Below is a small trained network, with its code and all its weights. Each question gives an input and a target symbol and asks what happens when units are switched off, that is, made to give their printed mean instead of their output.

import numpy as np


def w(rows, s, z=0):
    codes = np.array(rows[::2]) - 128.0
    scale = np.full(codes.shape[1], s)
    scale[-1] = z or s
    return codes * scale


def f(y):
    return np.maximum(y, 0)


def softmax(a):
    e = np.exp(a - a.max(-1, keepdims=True))
    return e / e.sum(-1, keepdims=True)


def log_softmax(a):
    a = a - a.max(-1, keepdims=True)
    return a - np.log(np.exp(a).sum(-1, keepdims=True))


def net(x, mask):
    ids = ['αβδμξπφ'.index(c) for c in x.split()]
    T = len(ids)
    res = E[ids] + P[:T]
    u = 0
    for l in range(2):
        q, k, v = (res @ M[l].T for M in (Q, K, V))
        z = softmax(np.where(np.tri(T) > 0, q @ k.T / 2**0.5, -1e9)) @ v
        res = res + np.where(mask[u], z, O[l][:, -1]) @ O[l][:, :-1]
        u += 1
        y = f(res @ A[l][:, :-1].T + A[l][:, -1])
        res = res + np.where(mask[u : u + 12], y, B[l][:, -1]) @ B[l][:, :-1]
        u += 12
    return log_softmax(res[-1] @ U[:, :-1].T + U[:, -1])


Q, K, V, O, A, B = {}, {}, {}, {}, {}, {}
E = w([
[73,212,53,169,206,100],'α',
[28,136,148,144,196,58],'β',
[120,150,117,92,157,82],'δ',
[188,96,113,129,58,73],'μ',
[188,71,170,189,103,93],'ξ',
[144,130,191,107,249,106],'π',
[79,90,43,142,148,120],'φ',
],0.014)
P = w([
[149,89,153,113,110,233],'0',
[128,105,149,39,82,2],'1',
[130,110,154,38,74,2],'2',
[98,144,145,121,117,114],'3',
[102,134,120,103,131,122],'4',
[89,105,106,96,144,127],'5',
[81,100,128,55,158,103],'6',
[78,86,110,52,153,108],'7',
],0.0069)
Q[0] = w([
[122,126,139,109,118,252],'0.h1',
[125,34,61,111,174,117],'0.h1',
],0.018)
K[0] = w([
[113,197,150,167,55,53],'0.h1',
[83,141,163,118,97,248],'0.h1',
],0.016)
V[0] = w([
[198,186,189,174,141,153],'0.h1',
[47,131,131,255,97,81],'0.h1',
],0.014)
O[0] = w([
[103,98,83,102,172,149,9],'0.h1',
[126,90,189,62,1,129,1],'0.h1',
],0.0092,0.00098)
A[0] = w([
[74,131,58,157,92,100,195],'0.n1',
[117,196,96,124,108,154,78],'0.n2',
[142,175,181,89,156,173,226],'0.n3',
[122,174,120,112,117,193,55],'0.n4',
[101,149,192,123,88,126,54],'0.n5',
[146,164,109,175,92,252,153],'0.n6',
[97,194,95,48,106,184,33],'0.n7',
[215,146,47,97,98,135,1],'0.n8',
[75,144,185,128,158,114,79],'0.n9',
[134,149,138,118,113,159,21],'0.n10',
[90,89,150,122,125,147,114],'0.n11',
[147,149,172,140,149,214,116],'0.n12',
],0.011,0.0019)
B[0] = w([
[204,50,176,9,100,193,252],'0.n1',
[83,96,148,81,124,39,159],'0.n2',
[154,197,115,90,49,120,176],'0.n3',
[67,139,224,136,127,180,132],'0.n4',
[79,207,1,90,101,97,200],'0.n5',
[190,95,243,76,23,205,139],'0.n6',
[18,30,129,104,70,39,158],'0.n7',
[70,224,245,207,193,142,141],'0.n8',
[240,149,122,182,49,125,219],'0.n9',
[117,122,141,172,218,127,128],'0.n10',
[92,80,64,197,122,82,162],'0.n11',
[93,127,82,87,6,65,145],'0.n12',
],0.0084,0.0038)
Q[1] = w([
[132,113,116,108,180,111],'1.h1',
[228,56,95,104,150,2],'1.h1',
],0.0076)
K[1] = w([
[132,113,219,114,102,126],'1.h1',
[76,85,62,180,36,254],'1.h1',
],0.0073)
V[1] = w([
[172,24,146,148,146,141],'1.h1',
[66,87,94,9,173,174],'1.h1',
],0.014)
O[1] = w([
[11,230,210,152,74,139,253],'1.h1',
[157,206,1,207,29,203,146],'1.h1',
],0.0067,0.0051)
A[1] = w([
[134,86,132,230,101,140,88],'1.n1',
[101,161,121,182,237,252,3],'1.n2',
[189,46,84,110,165,106,27],'1.n3',
[96,83,105,64,131,215,151],'1.n4',
[235,85,150,160,101,123,22],'1.n5',
[162,23,186,119,113,203,63],'1.n6',
[127,135,79,169,146,68,104],'1.n7',
[100,147,200,149,174,139,117],'1.n8',
[129,2,163,82,191,243,142],'1.n9',
[45,169,111,187,150,107,142],'1.n10',
[111,186,105,160,151,43,87],'1.n11',
[134,119,154,234,150,98,47],'1.n12',
],0.0086,0.0043)
B[1] = w([
[85,161,88,121,132,100,169],'1.n1',
[140,5,200,161,88,84,166],'1.n2',
[96,111,112,70,164,251,231],'1.n3',
[174,137,173,232,112,107,190],'1.n4',
[67,156,116,179,126,81,174],'1.n5',
[169,137,116,49,122,90,164],'1.n6',
[154,75,165,140,141,105,198],'1.n7',
[87,152,98,100,175,122,220],'1.n8',
[175,191,127,108,110,74,169],'1.n9',
[160,102,115,85,126,205,254],'1.n10',
[180,117,175,176,116,162,246],'1.n11',
[82,152,78,159,116,150,171],'1.n12',
],0.015,0.004)
U = w([
[36,115,188,91,94,192,7],'α',
[99,58,125,123,166,149,110],'β',
[105,68,88,63,157,146,15],'δ',
[66,73,221,68,114,96,98],'μ',
[4,34,157,73,139,60,218],'ξ',
[105,147,108,123,226,127,248],'π',
[114,99,99,112,79,96,179],'φ',
],0.005,0.0018)

Each question gives the input, a string of symbols that net reads in full, and the target symbol t.
The units are the heads (2 rows each of Q, K, V and O) and the neurons (one row each of A and B). Each row of codes is followed by its name. A weight is (code - 128) times the scale printed after its matrix; where a second scale follows, it is the last column's (O, A, B and U).
mask holds one flag per unit, layer by layer, with each layer's heads first. A switched-off unit (its flag False) gives its mean, the last column of its rows in O or B, instead of its output. The means were averaged over made-up inputs and are rounded, as every weight is.
A unit's drop is (log p(t) with every unit on - log p(t) with that unit switched off) / (log p(t) with every unit on - log p(t) with every unit switched off).
The circuit of an input: a set's keep is (log p(t) with only the set's units on - log p(t) with every unit switched off) / (log p(t) with every unit on - log p(t) with every unit switched off). Starting from the 12 units with the biggest drops (on a tie, the unit counted first), units are removed one at a time, each time the one whose removal leaves the highest keep (on an exact tie, the one counted first), for as long as the keep stays at least 0.8.
circuit, biggest first: the units of the circuit, biggest drop first
most important unit: the unit with the biggest drop
top k neurons: the k neurons with the biggest drops, biggest first
top k neurons in layer l: the k neurons of layer l with the biggest drops, biggest first
drop of u: that unit's drop, to one decimal
input μ ξ ξ ξ ξ, target ξ: most important unit	1.h1
input β β δ β α μ ξ, target δ: circuit, biggest first	0.n5, 1.h1, 0.h1, 1.n3
input μ ξ ξ ξ δ ξ α, target ξ: circuit, biggest first	1.h1, 0.n2
input δ α ξ μ μ μ, target π: circuit, biggest first	0.h1, 0.n8, 1.n2
input π α δ φ μ β ξ α, target β: circuit, biggest first	0.h1, 1.n2, 1.n10
input β ξ α, target δ: circuit, biggest first	0.n5, 1.h1, 0.h1, 1.n3
input β π β, target δ: top 2 neurons	0.n5, 1.n3
input β δ δ δ ξ, target δ: circuit, biggest first	1.h1, 0.n5, 0.h1, 1.n3
input π ξ δ φ α δ δ, target β: top 2 neurons	1.n2, 1.n10
input μ φ δ φ β, target φ: top 2 neurons	0.n9, 1.n3
input δ δ ξ μ ξ ξ, target π: top 3 neurons	1.n8, 0.n1, 1.n9
input β ξ π π δ α, target δ: top 4 neurons	0.n5, 1.n3, 0.n1, 0.n2
input ξ α φ φ β α φ π, target φ: top 2 neurons in layer 0	0.n9, 0.n3
input δ δ π, target π: most important unit	0.h1
input α ξ α α ξ δ ξ φ, target φ: top 2 neurons	0.n1, 1.n4
input μ π δ, target π: drop of 1.h1	0.2
input α φ δ β ξ φ ξ, target φ: drop of 0.h1	0.4
input π α α, target β: drop of 1.n2	0.3
